Below is a small trained network, with its code and all its weights. Each question gives an input and a target symbol and asks what happens when units are switched off, that is, made to give their printed mean instead of their output.

import numpy as np


def w(rows, s, z=0):
    codes = np.array(rows[::2]) - 128.0
    scale = np.full(codes.shape[1], s)
    scale[-1] = z or s
    return codes * scale


def norm(h):
    return h / np.sqrt((h * h).mean(-1, keepdims=True) + 1e-5)


def f(y):
    return y / 2 * (1 + np.tanh(0.7978845608 * (y + 0.044715 * y**3)))


def softmax(a):
    e = np.exp(a - a.max(-1, keepdims=True))
    return e / e.sum(-1, keepdims=True)


def log_softmax(a):
    a = a - a.max(-1, keepdims=True)
    return a - np.log(np.exp(a).sum(-1, keepdims=True))


def net(x, mask):
    ids = ['ΛΩβεηξ'.index(c) for c in x.split()]
    T = len(ids)
    res = E[ids] + P[:T]
    u = 0
    for l in range(2):
        r = norm(res)
        for j in range(3):
            rows = slice(2 * j, 2 * j + 2)
            q, k, v = (r @ M[l][rows].T for M in (Q, K, V))
            z = softmax(np.where(np.tri(T) > 0, q @ k.T / 2**0.5, -1e9)) @ v
            o = O[l][rows]
            res = res + np.where(mask[u + j], z, o[:, -1]) @ o[:, :-1]
        u += 3
        y = f(norm(res) @ A[l][:, :-1].T + A[l][:, -1])
        res = res + np.where(mask[u : u + 12], y, B[l][:, -1]) @ B[l][:, :-1]
        u += 12
    return log_softmax(norm(res)[-1] @ U[:, :-1].T + U[:, -1])


Q, K, V, O, A, B = {}, {}, {}, {}, {}, {}
E = w([
[115,153,41,107,62,90,97],'Λ',
[81,93,144,34,107,85,188],'Ω',
[136,64,198,87,63,249,77],'β',
[98,245,44,161,115,109,114],'ε',
[43,124,171,168,208,231,199],'η',
[89,12,41,58,129,160,158],'ξ',
],0.015)
P = w([
[133,230,57,83,130,167,209],'0',
[3,97,164,163,152,44,106],'1',
[56,65,114,178,158,56,97],'2',
[97,77,111,195,153,70,91],'3',
[123,72,105,201,155,81,82],'4',
[139,61,98,196,172,99,67],'5',
],0.0072)
Q[0] = w([
[106,71,139,130,112,175,142],'L0H1',
[173,134,98,106,175,144,197],'L0H1',
[155,91,147,85,84,91,93],'L0H2',
[146,185,96,148,146,158,27],'L0H2',
[73,176,129,144,101,140,100],'L0H3',
[94,180,146,105,255,62,138],'L0H3',
],0.0079)
K[0] = w([
[132,122,141,90,142,191,116],'L0H1',
[94,61,190,254,109,80,138],'L0H1',
[139,118,147,116,108,120,151],'L0H2',
[152,130,156,103,102,178,83],'L0H2',
[121,112,64,214,136,162,107],'L0H3',
[80,108,168,150,154,58,76],'L0H3',
],0.0097)
V[0] = w([
[111,103,146,124,40,124,99],'L0H1',
[122,157,113,155,124,98,250],'L0H1',
[155,148,80,101,143,116,222],'L0H2',
[107,164,141,51,126,195,164],'L0H2',
[140,171,140,155,133,90,163],'L0H3',
[158,127,92,164,157,146,142],'L0H3',
],0.012)
O[0] = w([
[100,194,127,190,170,162,138,175],'L0H1',
[174,101,151,98,182,174,99,254],'L0H1',
[130,37,135,117,53,255,171,185],'L0H2',
[157,143,174,153,116,99,202,234],'L0H2',
[50,72,107,115,89,164,119,107],'L0H3',
[144,135,138,67,67,101,132,106],'L0H3',
],0.0087,0.0034)
A[0] = w([
[199,69,174,142,184,124,148,1],'L0N1',
[116,160,113,88,174,49,171,137],'L0N2',
[114,76,107,141,157,174,90,207],'L0N3',
[71,77,104,87,119,98,183,62],'L0N4',
[176,80,185,149,135,173,173,56],'L0N5',
[251,127,151,79,126,106,140,31],'L0N6',
[149,123,178,208,128,89,86,58],'L0N7',
[166,80,163,76,81,114,72,135],'L0N8',
[155,106,137,56,71,104,143,102],'L0N9',
[143,92,152,132,161,129,183,56],'L0N10',
[175,120,123,131,63,99,101,180],'L0N11',
[111,179,97,168,112,138,199,234],'L0N12',
],0.012,0.0015)
B[0] = w([
[51,160,149,61,137,85,104,175],'L0N1',
[140,71,126,183,154,168,90,167],'L0N2',
[116,162,151,103,133,68,161,253],'L0N3',
[107,193,137,182,164,134,149,221],'L0N4',
[91,161,93,139,171,82,94,227],'L0N5',
[210,80,40,187,123,47,108,126],'L0N6',
[136,148,185,98,101,118,254,165],'L0N7',
[149,76,105,193,157,146,147,163],'L0N8',
[125,103,92,108,155,190,164,158],'L0N9',
[168,183,88,83,134,93,90,189],'L0N10',
[65,128,148,122,142,137,152,174],'L0N11',
[156,25,94,137,167,135,128,208],'L0N12',
],0.009,0.0056)
Q[1] = w([
[190,151,61,106,153,122,92],'L1H1',
[76,94,102,188,178,156,222],'L1H1',
[124,163,116,19,74,166,146],'L1H2',
[121,118,149,186,165,163,142],'L1H2',
[100,117,111,184,248,129,185],'L1H3',
[133,93,123,67,169,195,175],'L1H3',
],0.014)
K[1] = w([
[132,157,77,173,153,121,61],'L1H1',
[159,109,199,123,97,116,174],'L1H1',
[118,211,117,157,151,115,98],'L1H2',
[187,130,158,97,119,158,149],'L1H2',
[148,122,247,171,92,92,118],'L1H3',
[98,137,149,197,237,130,152],'L1H3',
],0.013)
V[1] = w([
[66,74,146,112,125,208,87],'L1H1',
[165,165,41,85,145,221,195],'L1H1',
[68,130,161,241,128,83,86],'L1H2',
[93,30,254,132,197,92,136],'L1H2',
[71,252,207,109,61,206,203],'L1H3',
[119,203,119,141,170,96,107],'L1H3',
],0.0095)
O[1] = w([
[98,127,110,169,138,156,20,153],'L1H1',
[133,9,83,181,79,142,208,254],'L1H1',
[65,224,104,169,179,61,145,26],'L1H2',
[115,109,119,255,156,155,113,86],'L1H2',
[136,171,35,82,100,141,145,191],'L1H3',
[157,101,121,97,120,191,166,135],'L1H3',
],0.0093,0.0069)
A[1] = w([
[154,171,103,154,199,105,114,143],'L1N1',
[180,167,184,122,160,69,95,32],'L1N2',
[154,98,84,167,76,111,96,69],'L1N3',
[111,145,157,159,110,100,217,82],'L1N4',
[199,61,114,144,99,255,128,3],'L1N5',
[138,106,84,94,130,138,145,125],'L1N6',
[112,189,155,53,82,105,95,44],'L1N7',
[120,103,109,135,156,161,54,57],'L1N8',
[159,160,93,120,114,95,110,141],'L1N9',
[145,117,54,74,131,108,83,151],'L1N10',
[133,53,104,102,151,91,193,123],'L1N11',
[158,142,65,181,141,122,159,135],'L1N12',
],0.016,0.0038)
B[1] = w([
[202,67,127,87,90,168,107,169],'L1N1',
[153,153,115,141,48,105,173,142],'L1N2',
[119,173,129,143,140,98,184,161],'L1N3',
[109,212,67,167,178,114,137,155],'L1N4',
[191,65,10,89,114,162,157,250],'L1N5',
[151,111,115,249,126,127,159,194],'L1N6',
[79,74,105,89,230,149,124,163],'L1N7',
[96,239,115,137,37,132,164,137],'L1N8',
[107,171,117,54,164,180,117,147],'L1N9',
[103,138,146,141,178,77,134,193],'L1N10',
[119,204,125,137,70,90,111,242],'L1N11',
[91,144,106,120,138,132,170,169],'L1N12',
],0.012,0.013)
U = w([
[93,102,135,75,250,135,115,207],'Λ',
[168,84,49,142,135,202,159,123],'Ω',
[88,207,145,159,160,51,255,6],'β',
[140,196,133,133,96,182,41,131],'ε',
[163,94,165,237,212,142,68,171],'η',
[159,113,222,98,132,68,172,146],'ξ',
],0.0061,0.0019)

Each question gives the input, a string of symbols that net reads in full, and the target symbol t.
The units are the heads (2 rows each of Q, K, V and O) and the neurons (one row each of A and B). Each row of codes is followed by its name. A weight is (code - 128) times the scale printed after its matrix; where a second scale follows, it is the last column's (O, A, B and U).
mask holds one flag per unit, layer by layer, with each layer's heads first. A switched-off unit (its flag False) gives its mean, the last column of its rows in O or B, instead of its output. The means were averaged over made-up inputs and are rounded, as every weight is.
A unit's drop is (log p(t) with every unit on - log p(t) with that unit switched off) / (log p(t) with every unit on - log p(t) with every unit switched off).
The circuit of an input: a set's keep is (log p(t) with only the set's units on - log p(t) with every unit switched off) / (log p(t) with every unit on - log p(t) with every unit switched off). Starting from the 12 units with the biggest drops (on a tie, the unit counted first), units are removed one at a time, each time the one whose removal leaves the highest keep (on an exact tie, the one counted first), for as long as the keep stays at least 0.8.
units of the circuit, in order: the units of the circuit, biggest drop first
top k neurons: the k neurons with the biggest drops, biggest first
top k neurons in layer l: the k neurons of layer l with the biggest drops, biggest first
which heads matter: for each layer, one digit per head in row order, 1 if its drop is at least 0.15 and else 0, layers parted by /
drop of u: that unit's drop, to one decimal
input Λ β ξ Λ η, target Λ: which heads matter : 010 / 110
input ε Λ Λ Λ β, target ε: units of the circuit, in order : L1H1, L1N8
input η Ω Λ Λ Ω, target β: units of the circuit, in order : L1N5
input η ε η β Ω Λ, target η: units of the circuit, in order : L1H2, L0H2, L0N2, L1N5
input η Ω Λ Λ Λ η, target β: top 2 neurons : L0N1, L0N3
input Λ Λ β Λ Λ ξ, target Λ: which heads matter : 100 / 100
input ξ β Λ ε Λ, target ξ: top 4 neurons in layer 0 : L0N2, L0N8, L0N6, L0N5
input ε Λ Λ η ε, target β: which heads matter : 011 / 101
input Λ ε β ξ, target Λ: which heads matter : 110 / 100
input ε Λ β, target ε: top 2 neurons : L0N3, L1N8
input ξ Λ Λ ε β Λ, target ξ: which heads matter : 001 / 101
input ε η η ε, target Λ: which heads matter : 111 / 110
input ε Λ Ω Λ ε, target β: which heads matter : 111 / 001
input η Λ Λ Λ β Ω, target η: which heads matter : 000 / 010
input Λ Λ η ε Λ β, target Λ: top 4 neurons : L0N7, L0N12, L1N7, L0N8
input Λ Λ Λ β, target Λ: top 3 neurons : L0N7, L1N7, L0N8
input Λ Λ Ω Λ ε Ω, target β: top 3 neurons : L0N4, L1N5, L0N2
input η η ε Λ β, target η: top 3 neurons in layer 0 : L0N8, L0N5, L0N7
input β Λ η Λ Λ, target β: which heads matter : 100 / 000
input η Ω β Λ ξ β, target β: which heads matter : 110 / 000
input ε ε β Λ Λ, target ε: top 2 neurons : L0N2, L0N8
input β ξ β ξ, target β: top 3 neurons in layer 1 : L1N5, L1N12, L1N7
input η Λ ε β ξ Λ, target η: top 2 neurons in layer 0 : L0N2, L0N8
input Λ Λ β ε η, target Λ: top neuron in layer 0 : L0N3
input ε β ξ η Λ, target ε: top 3 neurons in layer 0 : L0N8, L0N2, L0N12
input η β Ω Λ η, target η: top neuron in layer 0 : L0N8
input Λ Λ Λ, target Λ: top 2 neurons in layer 1 : L1N7, L1N11
input β β Λ Λ ξ ξ, target β: top 2 neurons in layer 1 : L1N5, L1N12
input Λ β Λ Λ ε, target Λ: top neuron in layer 0 : L0N2
input Λ Λ ε Λ, target Λ: drop of L0H2 : 1.1
